Below is a small trained network, with its code and all its weights. Each question gives an input and a class and asks what happens when units are switched off, that is, made to give their printed mean instead of their output.

import numpy as np


def w(rows, s, z=0):
    codes = np.array(rows[::2]) - 128.0
    scale = np.full(codes.shape[1], s)
    scale[-1] = z or s
    return codes * scale


def norm(h):
    return h / np.sqrt((h * h).mean(-1, keepdims=True) + 1e-5)


def f(y):
    return np.maximum(y, 0)


def log_softmax(a):
    a = a - a.max(-1, keepdims=True)
    return a - np.log(np.exp(a).sum(-1, keepdims=True))


def net(x, mask):
    res = np.array(x, float).reshape(1, 4) / 4 @ E
    u = 0
    for l in range(4):
        y = f(norm(res) @ A[l][:, :-1].T + A[l][:, -1])
        res = res + np.where(mask[u : u + 4], y, B[l][:, -1]) @ B[l][:, :-1]
        u += 4
    return log_softmax(norm(res)[-1] @ U[:, :-1].T + U[:, -1])


A, B = {}, {}
E = w([
[159,50,139,122],'x0',
[174,152,38,11],'x1',
[221,200,132,2],'x2',
[124,141,160,117],'x3',
],0.0081)
A[0] = w([
[83,60,169,109,5],'0.n1',
[74,232,213,254,223],'0.n2',
[145,45,237,74,163],'0.n3',
[86,159,152,193,189],'0.n4',
],0.0066,0.0025)
B[0] = w([
[157,188,140,73,143],'0.n1',
[177,47,58,101,254],'0.n2',
[124,219,202,97,185],'0.n3',
[171,254,150,33,196],'0.n4',
],0.0084,0.0057)
A[1] = w([
[183,156,207,85,202],'1.n1',
[143,128,196,171,251],'1.n2',
[156,31,103,190,241],'1.n3',
[254,68,247,153,252],'1.n4',
],0.0086,0.003)
B[1] = w([
[175,204,14,120,247],'1.n1',
[80,161,102,63,180],'1.n2',
[94,83,120,92,211],'1.n3',
[114,127,3,56,255],'1.n4',
],0.012,0.0067)
A[2] = w([
[252,149,119,130,125],'2.n1',
[115,183,93,30,234],'2.n2',
[43,78,93,144,252],'2.n3',
[128,86,49,150,200],'2.n4',
],0.012,0.003)
B[2] = w([
[147,175,116,124,174],'2.n1',
[255,90,125,133,252],'2.n2',
[121,68,170,95,178],'2.n3',
[63,116,226,107,195],'2.n4',
],0.0094,0.016)
A[3] = w([
[140,115,137,154,5],'3.n1',
[142,48,172,111,218],'3.n2',
[110,111,229,106,195],'3.n3',
[6,150,133,33,158],'3.n4',
],0.013,0.003)
B[3] = w([
[182,139,36,2,128],'3.n1',
[131,12,151,74,254],'3.n2',
[157,6,53,133,203],'3.n3',
[155,50,46,12,214],'3.n4',
],0.0052,0.0065)
U = w([
[70,196,78,78,196],'0',
[35,117,192,189,4],'1',
[188,190,174,159,68],'2',
[2,43,121,134,106],'3',
[88,30,142,88,194],'4',
[218,99,61,224,108],'5',
[106,99,62,103,238],'6',
],0.0087,0.003)

Each question gives the input, the list of numbers given to net, and the class t.
The units are the neurons (one row each of A and B). Each row of codes is followed by its name. A weight is (code - 128) times the scale printed after its matrix; where a second scale follows, it is the last column's (A, B and U).
mask holds one flag per neuron, layer by layer. A switched-off neuron (its flag False) gives its mean, the last column of its row in B, instead of its output. The means were averaged over made-up inputs and are rounded, as every weight is.
A unit's drop is (log p(t) with every unit on - log p(t) with that unit switched off) / (log p(t) with every unit on - log p(t) with every unit switched off).
The circuit of an input: a set's keep is (log p(t) with only the set's units on - log p(t) with every unit switched off) / (log p(t) with every unit on - log p(t) with every unit switched off). Starting from the 12 units with the biggest drops (on a tie, the unit counted first), units are removed one at a time, each time the one whose removal leaves the highest keep (on an exact tie, the one counted first), for as long as the keep stays at least 0.8.
units of the circuit, in order: the units of the circuit, biggest drop first
top k neurons: the k neurons with the biggest drops, biggest first
k most important neurons of layer l: the k neurons of layer l with the biggest drops, biggest first
drop of u: that unit's drop, to one decimal
input [-3,-5,-1,-3], class 3: top 3 neurons	0.n2; 0.n3; 1.n1
input [-6,5,-4,-3], class 4: top neuron	1.n1
input [-6,2,0,-2], class 5: top 2 neurons	1.n4; 1.n3
input [-3,-1,1,-4], class 2: top 2 neurons	0.n4; 1.n4
input [-4,-4,-4,2], class 3: units of the circuit, in order	2.n2; 1.n4
input [-5,-2,-1,7], class 5: 2 most important neurons of layer 2	2.n3; 2.n2
input [-8,5,0,1], class 5: top 3 neurons	1.n4; 2.n2; 2.n4
input [-8,-4,3,0], class 5: top 2 neurons	0.n2; 1.n4
input [-8,6,-6,-5], class 4: 2 most important neurons of layer 1	1.n1; 1.n4
input [-8,1,-1,-7], class 2: top 3 neurons	1.n4; 1.n3; 0.n4
input [-3,1,0,0], class 5: top 3 neurons	1.n4; 1.n3; 2.n3
input [-2,5,1,8], class 5: top 3 neurons	1.n4; 2.n2; 2.n4
input [-3,3,3,8], class 5: 2 most important neurons of layer 2	2.n4; 2.n2
input [-5,8,0,-3], class 2: most important neuron of layer 0	0.n2
input [-6,3,4,-5], class 2: drop of 1.n3	0.1
input [-4,5,1,-2], class 2: drop of 0.n1	0.0
input [-6,-1,3,-5], class 5: drop of 3.n3	-0.1
